In the rows, zero is written as 128.
Here are made-up objects, facts about them, and rows of numbers that follow some of those facts. Name the object behind each unnamed row.

Some rows with their names:
<1044>: [ 94 112 140 107  88 149 158 133  93 146  93 164  99 134 131 133 151 142
 115  98 116 111 113 138 158  88 127 116 121 183 143 151 119 176 151 143
 124 147 154  90 106 124  95 137 127 114 108  86 110 124 148 123]
<1266>: [105 106 153 110  89 161 150 126  94 131 102 161 105 134 124 143 147 135
 103 106 106 119 113 145 161 102 113 118 110 163 130 158 123 184 159 141
 133 156 131 107 114 125 109 142 136 113  98  90 119 123 146 125]
<593>: [107 104 153 108  89 159 153 126  97 133 103 160 104 135 131 138 147 138
 104 108 100 123 111 143 161 103 122 112 112 161 133 156 122 184 162 140
 132 155 137 107 119 121 109 139 136 110  92  86 115 124 150 125]
<1081>: [ 82 116 158 117  80 156 142 133  94 159  98 172 111 142 102 157 153 144
  91 101  88 130 107 152 161  93 140  97 120 124 118 161 123 173 155 124
 137 168 130  99 107 109 127 167 141 138  93 101 104 133 146 124]
<1273>: [ 99 137 148 105  86 156 146 157  99 141  81 172 147 124 120 161 143 143
  77 121  70 114  99 166 169  90 156 121 115 135 116 153 107 128 144 115
 132 157 129 111 109 134 129 169 131 106 104  90 122 126 129 136]
<619>: [128 126 150 110 101 169 154 146 108 121  88 165 136 126 131 153 140 141
  77 129  74 111 100 171 180 109 136 147 111 167 121 161 104 135 144 140
 130 148 127 130 131 137 120 131 124  81  90  81 125 113 134 141]
<1140>: [ 89 125 152 103  87 151 151 144 100 151  90 163 135 132 114 151 144 141
  80 126  81 116  97 154 165  90 149 108 118 132 122 151 114 148 145 115
 135 161 132 106 109 118 123 172 134 121 105  90 122 131 136 127]
<1811>: [123 107 144 120 103 162 148 119  82 102  99 149  88 131 140 143 140 140
 127 109 112 116 122 149 165 127  90 131 115 193 132 154 131 203 174 153
 123 154 131 121 108 142  97 121 130 102  95  77 120  94 141 122]
<521>: [ 96 117 162 116  88 143 132 129  74 148 106 165 114 137 109 150 150 133
  92 119  90 117 110 145 149  89 128 105 114 126 133 163 129 171 151 124
 132 163 142 100 107 112 118 172 131 130 103  95 118 120 143 112]
<33>: [108  95 138 101  87 157 145 136  91 128  96 152 104 131 136 133 134 127
  99 108 102 119 101 133 174  96 125 107 107 148 124 146 133 204 170 141
 133 161 155 113  99 138 116 159 133 107 101  85 123 130 143 123]
<686>: [112  92 153 122 113 153 120 130  83 149 105 162 117 137 109 155 152 158
  26 130 112 118  80 157 164 100 130 102 105 117 108 157 145 163 129 127
 136 119 119 104 137  90  94 161 149 112  98  82 115 140 161 116]
<136>: [ 96 117 162 113  88 141 135 131  75 151 107 164 114 138 117 145 149 135
  93 120  86 120 108 142 148  88 137  98 116 123 136 160 128 171 155 122
 131 163 149  99 110 108 117 169 129 126  99  91 114 122 146 113]
<1777>: [132 103 143 126 114 166 147 132  89  99  94 138  95 133 139 142 139 135
 126 112 114 115 113 145 168 128  90 131 119 197 118 147 127 196 169 140
 122 152 123 122 100 146  82 117 143 106  95  71 124  86 139 125]
<684>: [125 108 162 108 103 169 154 154  93 107 128 182 136 123 154 155 164 131
 116 102 104  79 115 137 186 137 144 192 115 219 119 118 127 136 182 144
 153 170 136 142  99 172 120  96 132  94 107  38 130  94 145 154]
<1588>: [132 102 142 126 114 165 147 131  89  98  94 138  95 134 139 141 139 135
 126 112 114 115 113 145 168 128  90 131 119 196 118 148 127 196 168 141
 122 151 123 122 101 146  83 117 143 107  95  71 124  87 140 125]
<1012>: [111 105 162 104  93 164 152 135 100 118 104 150 125 127 129 145 151 127
 111 109 115 120 116 138 142 105 103 107 103 168 125 145 119 174 164 112
 134 152 100 100 109 129  90 141 163 121 103  83 133 119 146 127]
<1603>: [118 107 153 121 106 157 139 136  85 123 100 146 108 135 124 146 146 130
 108 115 104 114 108 140 160 110 111 120 118 165 118 151 127 179 156 125
 129 157 129 112 100 132  93 140 144 123 100  79 123 100 142 120]

Facts:
ε: is of sort; β: uses; η: refers to
<15> ε:grekiflim η:<517>,<182>,<136>,<936>
<1015> ε:grekiflim β:<1180>
<298> ε:grekiflim β:<81> η:<1273>,<1599>,<1180>,<1170>,<468>
<945> ε:raror β:<619>
<1804> ε:grekiflim
<131> ε:deklu β:<910>
<1359> ε:zegragrar
<1116> ε:raror β:<1170>
<797> ε:grekiflim β:<380>
<122> ε:deklu
<1101> ε:zazem β:<1296>
<517> ε:grekiflim β:<1140>
<427> ε:raror β:<1303>
<318> ε:raror β:<1618>
<1806> ε:zazem β:<739>
<1512> ε:grekiflim η:<1618>,<468>,<1773>
<1245> ε:zazem β:<455>
<944> ε:nupen β:<1490>
<910> ε:deklu η:<517>,<521>,<1269>,<1601>
<1336> ε:grekiflim β:<644>
<1269> ε:zegragrar
<1143> ε:grekiflim β:<634> η:<416>,<1215>
<1118> ε:raror
<1611> ε:zazem η:<566>
<1278> ε:grekiflim
<1480> ε:raror β:<409> η:<1689>,<64>
<1272> ε:grekiflim η:<451>,<1343>,<1116>,<1118>
<1140> ε:nupen β:<467>
<1689> ε:meflemos
<1273> ε:deklu β:<349>
<1773> ε:raror
<693> ε:deklu
<1200> ε:grekiflim η:<521>,<261>,<737>,<136>,<1278>
<106> ε:meflemos β:<1383> η:<859>
<1060> ε:zazem β:<1201> η:<875>,<1720>
<1044> ε:raror β:<1639>
<897> ε:zegragrar
<168> ε:grekiflim η:<521>,<386>,<1225>,<468>
<1639> ε:meflemos β:<257>
<1012> ε:grekiflim β:<1709>
<210> ε:grekiflim
<686> ε:grekiflim β:<945>
<936> ε:meflemos β:<33>
<1215> ε:meflemos
<737> ε:deklu β:<1116>
<62> ε:grekiflim η:<1526>,<739>,<1118>,<693>
<578> ε:nupen η:<1359>
<1297> ε:nupen η:<451>,<1081>,<80>,<897>,<1689>,<1140>
<6> ε:zazem β:<1199>
<564> ε:zazem β:<1804> η:<313>,<1499>,<1245>
<629> ε:nupen β:<416> η:<521>,<409>,<80>,<1116>
<1720> ε:zazem β:<64>
<887> ε:grekiflim β:<962>
<349> ε:grekiflim β:<94>
<752> ε:zazem
<1347> ε:grekiflim β:<737> η:<1359>,<803>
<706> ε:zazem
<921> ε:raror β:<1810>
<859> ε:grekiflim
<257> ε:zazem β:<1347>
<239> ε:grekiflim η:<122>,<1201>
<644> ε:zazem
<416> ε:raror β:<170>
<579> ε:nupen β:<1049>
<1022> ε:grekiflim
<739> ε:zegragrar β:<1503>
<1020> ε:zazem β:<563> η:<13>,<859>,<1022>,<1608>
<1225> ε:meflemos β:<1060>
<1777> ε:grekiflim η:<517>,<1804>,<451>,<1573>
<451> ε:nupen
<365> ε:zegragrar β:<510>
<619> ε:deklu β:<324>
<563> ε:grekiflim β:<1654>
<428> ε:grekiflim
<33> ε:raror β:<1526>
<80> ε:zazem
<13> ε:zegragrar
<342> ε:grekiflim β:<1044>
<566> ε:grekiflim
<1490> ε:meflemos
<1180> ε:grekiflim β:<182>
<697> ε:nupen β:<887>
<170> ε:zazem β:<1012>
<164> ε:grekiflim β:<365>
<546> ε:grekiflim η:<521>
<1316> ε:zegragrar β:<109>
<1810> ε:deklu β:<447>
<409> ε:deklu β:<1297>
<1049> ε:grekiflim
<467> ε:nupen β:<428>
<684> ε:deklu η:<1336>,<1583>,<921>
<1033> ε:meflemos
<1357> ε:grekiflim β:<1316>
<380> ε:raror β:<106>
<81> ε:grekiflim β:<318>
<854> ε:zazem β:<51>
<1738> ε:raror
<1382> ε:zazem η:<1273>,<386>
<455> ε:grekiflim β:<936>
<1815> ε:grekiflim
<334> ε:grekiflim
<1618> ε:grekiflim β:<686>
<1601> ε:raror β:<854>
<1304> ε:meflemos η:<517>,<122>,<1590>,<227>
<1710> ε:zegragrar η:<334>,<752>,<1590>,<324>
<597> ε:zazem η:<887>,<686>,<1738>
<1608> ε:zazem β:<56>
<109> ε:nupen β:<684>
<285> ε:raror
<875> ε:grekiflim β:<808>
<808> ε:grekiflim β:<1357>
<634> ε:zazem β:<1081>
<1081> ε:zazem β:<164>
<1370> ε:grekiflim η:<1804>,<386>,<644>
<510> ε:deklu β:<1328>
<1603> ε:grekiflim
<324> ε:zazem β:<6>
<1503> ε:raror β:<427>
<722> ε:grekiflim β:<227> η:<1815>,<471>
<1034> ε:grekiflim
<962> ε:meflemos β:<1314>
<1521> ε:grekiflim η:<467>
<1526> ε:raror β:<1225>
<1199> ε:grekiflim
<1296> ε:deklu β:<1608>
<521> ε:zazem
<1573> ε:zegragrar β:<859>
<1328> ε:meflemos β:<1601>
<471> ε:zegragrar β:<706>
<56> ε:nupen β:<944> η:<285>,<122>,<1033>
<1654> ε:grekiflim β:<1215>
<136> ε:raror
<1499> ε:deklu
<803> ε:zazem
<1599> ε:nupen β:<1266>
<786> ε:raror η:<1199>,<460>
<460> ε:grekiflim β:<1101>
<52> ε:grekiflim
<1343> ε:zazem
<593> ε:raror β:<875>
<1303> ε:zazem β:<342>
<261> ε:grekiflim
<770> ε:grekiflim η:<797>,<634>
<1588> ε:grekiflim η:<697>,<1225>,<349>
<227> ε:grekiflim
<1314> ε:grekiflim β:<1245> η:<52>
<1811> ε:zazem η:<1180>,<566>,<1573>
<64> ε:raror
<1201> ε:grekiflim β:<797>
<692> ε:zazem
<1583> ε:grekiflim
<313> ε:raror
<1167> ε:grekiflim β:<1015> η:<342>,<1033>
<1508> ε:zazem
<386> ε:zazem
<1590> ε:meflemos
<1217> ε:grekiflim η:<1720>
<1383> ε:zazem β:<1521> η:<227>
<94> ε:zazem β:<131>
<594> ε:meflemos η:<1815>
<483> ε:zazem η:<1303>,<697>,<566>,<1215>,<170>
<182> ε:meflemos β:<629>
<468> ε:grekiflim
<1170> ε:grekiflim β:<1720>
<447> ε:meflemos η:<428>,<1316>,<692>,<566>
<1617> ε:meflemos β:<460> η:<342>,<1118>,<210>
<1709> ε:grekiflim β:<1573>
<1519> ε:grekiflim
<51> ε:deklu β:<692>
<265> ε:meflemos η:<81>
<1266> ε:zazem β:<593>
<1309> ε:grekiflim η:<365>,<936>,<468>

Which object is each row?
No name comes twice in this set of rows, the named rows included.
[ 82 115 150 105  81 141 147 137  91 164  98 171 113 139 115 138 153 139
  94 106 100 115 106 140 151  73 144  99 118 139 141 156 120 164 145 127
 129 154 155  85 109 107 110 166 130 126 107  97 110 136 147 118]	<1116>
[ 97 111 150 118  87 167 150 127  98 135  97 163  96 137 120 153 149 146
 111  95  99 130 114 152 169 114 120 113 120 162 116 157 124 190 165 139
 135 162 125 110 107 127 115 139 140 125  90  89 106 119 145 130]	<854>
[ 87 115 172  96  75 150 146 128  89 142 111 169 134 128 115 150 157 130
  96 113 102 122 121 142 128  84 119  91  98 129 141 155 121 164 161 108
 138 158 110  86 117 108 115 173 153 129 107 101 129 140 148 118]	<170>
[125  98 139 121 107 172 155 134 104 104  91 141  96 135 137 142 139 137
 123 102 117 119 110 146 174 125  95 128 118 199 113 146 122 195 169 141
 126 150 118 119 103 145  85 114 149 107  92  76 121  98 140 133]	<1143>
[ 81 117 150 108  80 143 145 137  89 164  96 173 115 138 107 143 154 137
  93 104 106 111 108 142 151  71 137 106 117 143 139 160 120 162 139 129
 129 155 151  83 104 110 109 168 130 130 114 102 113 136 144 117]	<1303>
[ 83  85 183  98  77 147 143 144  92 173 154 196 136 145 120 140 182 116
  87  95 107  91 107 109 158  87 169 137 110 145 136 130 136 147 167 125
 167 182 159 102 105 115 133 145 140 139 111  67 119 143 168 133]	<921>
[112 103 155 110  96 164 150 138 101 124 100 150 118 131 126 144 149 128
 107 108 112 118 110 139 153 104 109 112 109 168 121 147 119 176 160 120
 133 153 113 103 106 130  92 140 156 120 101  84 128 117 145 127]	<1015>
[ 95 130 156 111  93 145 144 141  84 145  93 160 131 131 116 155 144 142
  86 134  77 113 101 155 160  98 145 112 121 132 123 152 119 150 147 115
 130 163 136 111 106 119 121 172 128 123 105  85 123 116 133 120]	<451>
[111 104 158 107  94 163 151 136 100 120 103 150 121 129 128 145 150 127
 110 109 114 119 114 138 147 105 106 109 106 168 123 146 119 175 162 115
 134 152 107 102 108 130  91 141 160 121 103  84 130 118 146 126]	<1709>
[ 97 109 165 106  87 153 143 142  97 143 103 158 136 133 112 148 154 125
  91 114 102 120 107 139 139  86 123  95 105 132 125 150 118 159 152 101
 136 157 111  91 107 113 101 167 160 133 105  95 129 131 146 122]	<1180>
[100 106 165 112  87 151 139 128  94 155 110 169 121 143 105 143 151 129
  72 121  88 118 103 149 154  82 131 110 108 123 137 172 120 163 140 133
 136 160 141 102 128  99 121 164 130 119  95 102 119 134 149 118]	<324>
[ 92 100 144 100  80 146 135 143  87 152  98 160 119 136 119 137 137 125
  79 114  90 119  94 132 167  75 144  91 108 110 125 151 132 188 159 126
 135 167 160 101  98 121 127 187 133 120 104  97 122 143 144 118]	<1526>
[120 100 132 124 115 158 131 111  61  98  95 153  76 121 147 158 141 176
  88 111 135 119 109 159 169 142  90 118 109 183 114 142 159 213 171 156
 123 117 116 119 117 132  85 129 138  94 103  61 112 109 152 117]	<597>
[ 92 113 140 110  88 151 154 132  93 143  94 165  99 133 123 138 152 140
 114  97 120 109 114 141 158  87 120 123 119 184 139 154 119 176 148 145
 125 148 148  91 102 126  95 140 128 118 113  90 113 123 144 122]	<257>
[ 88 144 140 104  84 149 151 162 100 153  74 177 145 124 117 156 146 147
  83 115  81 105  99 163 166  76 163 124 122 150 124 151 104 119 134 118
 126 150 141  97 102 133 118 167 126 109 114  92 118 128 129 135]	<737>

The same objects again, as new rows of numbers:
Known rows:
<629>: [132  84 150 116 150 106 135 134 212 176 162 148 151 135 111 179 115 199
 137 165 114 147  52 115 122  72 103 154 134 118 149 154  82  73 178 137
 130  87 121 115  86 115 144 182 188 127]
<1273>: [155 107 110 140  98 131 121 144 128 148 145 121 123 103 124 133 117 109
 121 116 127 116 128 142 106 139  83 128 139  93 120 125 151 140 131 127
 101 141 131 131 152  99 113 112 106 152]
<1382>: [137 133 167  77 142 104 158 114 176 166 185 126 123 117  87 151 111 127
  50 133 137 139 113 151  89 147 116 159 126  98 126 178 114 135 144  88
 119 111  73 149  79  98 140 176 155 112]
<451>: [111 128 120 130 132 136 133 127 123 117 106 118 100 137 153 121 135 129
 130 111 124 147 138 121 152 122 135 121 111 141 135 137 131 130 121 143
 132 142 138 111 124 134 127 111 123 123]
<1170>: [137  94 137 145 136 140  97 142  94 113 145 118 136 152 123 108 132 122
 163 131 152  98 131 123 136 135 101 115 150 148 119 113 161 116 111 137
 133 127 160 131 138 143 128 115 134 160]
<875>: [143 120 135 156 130 137 100 136  86 118 128 129 127 146 120 110 129 125
 153 129 162  97 143 127 138 121 107 124 141 152 124  91 141 127 136 136
 123 138 157 122 147 138 133 122 140 141]
<944>: [132 119 121 145 103 123 117 140 116 125 127 124 120 131 135 119 127 134
 144 116 126 115 135 114 141 135 110 117 124 127 132 114 144 125 130 147
 121 125 147 125 149 129 124 120 114 133]
<1490>: [125 137 119 122 125 151 133 113 124 131 108 120 104  83 152 144 156  94
 127 102 118 140 130 145 121 122 126 126 111 106 111 129 139 148  84 139
 140 142 137 133 131 112 133 117 110 124]
<164>: [125 115 142 169 110 153  97 132  97  77 144 159 115 150 132 112 145 131
 151 150 150 126 151 133 147 121 111 124 136 133 126  80 137 115 126 118
 105 123 163 121 139 150 148 115 134 154]
<1710>: [113 172 151  83 159 107 156 108 161 143 128 140 145 123 105 144 140 144
  95 156 118 155 109 123 118 127 187 147 108 132 133 148  91 133 131 108
 140 102  83 152 100 119 143 154 160  75]
<1215>: [120 151 117 116 112 150 137 122 130 129 109 130 121  77 159 139 143  98
 119 105 112 133 138 153 120 124 119 133 118 112 112 130 143 136  74 131
 161 144 125 136 130 128 131 117  99 124]
<1370>: [142 119 178  95 190 129 143 125 152 145 172 140 138 153  90 136 129 139
  94 165 171 136 124 159 109 113 117 167 152 155 131 151 119 122 159  94
 136 132 105 125  80 152 158 158 192 137]
<579>: [127 120 123 144 108 126 117 139 117 122 121 124 123 130 132 116 126 132
 143 117 125 119 134 114 140 133 111 112 121 128 130 116 143 126 127 145
 119 125 146 122 142 128 124 119 114 135]
<1806>: [121 127 109 134  89 114 119 122 120 123 123 118 123 109 134 129 123 119
 134 104 103 116 120 109 127 146 131 108 113  96 125 127 133 130 112 142
 115 111 134 139 143 105 112 127  95 119]
<460>: [139 113 133 155 132 135 101 136  92 113 126 129 132 148 126 112 131 129
 158 133 154 101 139 126 139 118 111 119 144 151 121  96 140 119 131 138
 128 134 161 120 144 145 133 122 138 146]
<447>: [119 198 136  70 119 143 174 131 199 151 137 178 197  77 149 148 117 140
  83 169 104 125 135 177  94 121 140 172 148 131 134 157 122 103  87  91
 211 124  63 157  99 183 145 150 122 110]
<722>: [159 148 164 116 179 113 131 137 142 149 161 147 161 156  57 118 121 144
 114 187 176 100 133 146 123 130 143 165 160 163 123 116 125 127 172  98
 112 119 101 148 125 140 161 147 195 114]

Name these rows:
No name comes twice in this set of rows, the named rows included.
[159 157 140 104 148 101 166 123 182 164 138 148 184  92  69 143 141 133
 104 181 131 116 108 158  97 138 155 154 135 107 113 133 116 146 139 120
 119 101  92 156 143 116 156 150 155  96]	<106>
[114 127 100 148  86 116  96 165 153 147 121 118 112 127 137 134  77 150
 139  99  92 108 122  95 151 110 107 114 132 110 126 118 131  99 136 132
 119 149 122 121 149  81 104 118 109 109]	<416>
[ 98 120 133 118 121 128 126 108 112 114 118 115 105 109 159 140 142 119
 126  93 109 152 116 117 128 123 136 105  95 110 125 138 112 137  97 136
 144 122 145 125 112 114 121 136 113 116]	<1269>
[122 143 152 102 192 137 155 114 164 129 128 158 162 160 119 137 143 164
 127 185 144 158 115 141 131  94 172 169 143 180 149 144  92 105 159 115
 160 116 105 121  84 182 154 147 187 120]	<1777>
[128  77 170 102 196 137 153 105 166 135 158 146 147 155 124 160 148 167
 121 172 151 175  80 143 107  87 118 163 138 151 155 164  88 101 166 120
 148 101 132 109  55 164 152 169 193 155]	<1200>
[138 120 112 140 106 122 131 123 130 130 106 125 146  81 132 135 147 108
 144 123 111 114 118 143 113 130 120 109 117  94 104 107 137 144 100 153
 127 120 151 136 162 113 131 123 102 126]	<962>
[139 139 118 133 102 108 114 128 114 136 133 109 112 116 100 119 119 106
 123 109 122 100 131 113 128 165 137 113 119  98 109 130 149 152 111 129
  98 117 119 157 154  80 116 119 105 110]	<1720>
[131 166 116 111 143  89 166 114 182 140 115 149 177 126  95 142 131 160
 118 174  96 141  96 111 122 135 203 144 118 120 144 141  82 128 161 131
 116  79  85 146 125 121 132 151 145  80]	<1383>
[129 162 133  90 149 110 164 134 179 159 147 132 129 145 104 137 106 146
  73 146 121 158 126 125 119 146 157 158 126 134 148 170 104 129 171  96
 112 126  62 133 102 120 122 138 149 103]	<786>
[102 198 142  66 107 123 167 129 196 134 150 171 189 107 148 139  88 152
  67 154  92 127 139 151 101 136 146 161 146 131 147 172 114  99 106  83
 198 119  47 152  85 172 132 163 108 104]	<483>
[143 167 135 103 125  89 152 123 169 158 152 141 159 117  78 137 113 146
  94 162 121 115 109 127 106 150 163 155 128 110 130 144 108 132 152 105
 108  93  75 164 125 105 133 155 144  92]	<1020>
[151 162 124  95 157 129 167 129 182 169 136 141 138 112 105 149 129 127
  88 162 127 158 125 149 106 130 150 175 135 127 138 159 111 135 155  98
 118 135  70 134 114 122 133 128 155 114]	<684>
[134 144 158 101 200 132 148 119 153 140 134 145 144 160  98 136 139 151
 117 181 158 145 127 144 131 108 165 167 145 173 137 138 101 122 161 108
 137 122 104 123  92 157 160 146 197 115]	<1272>

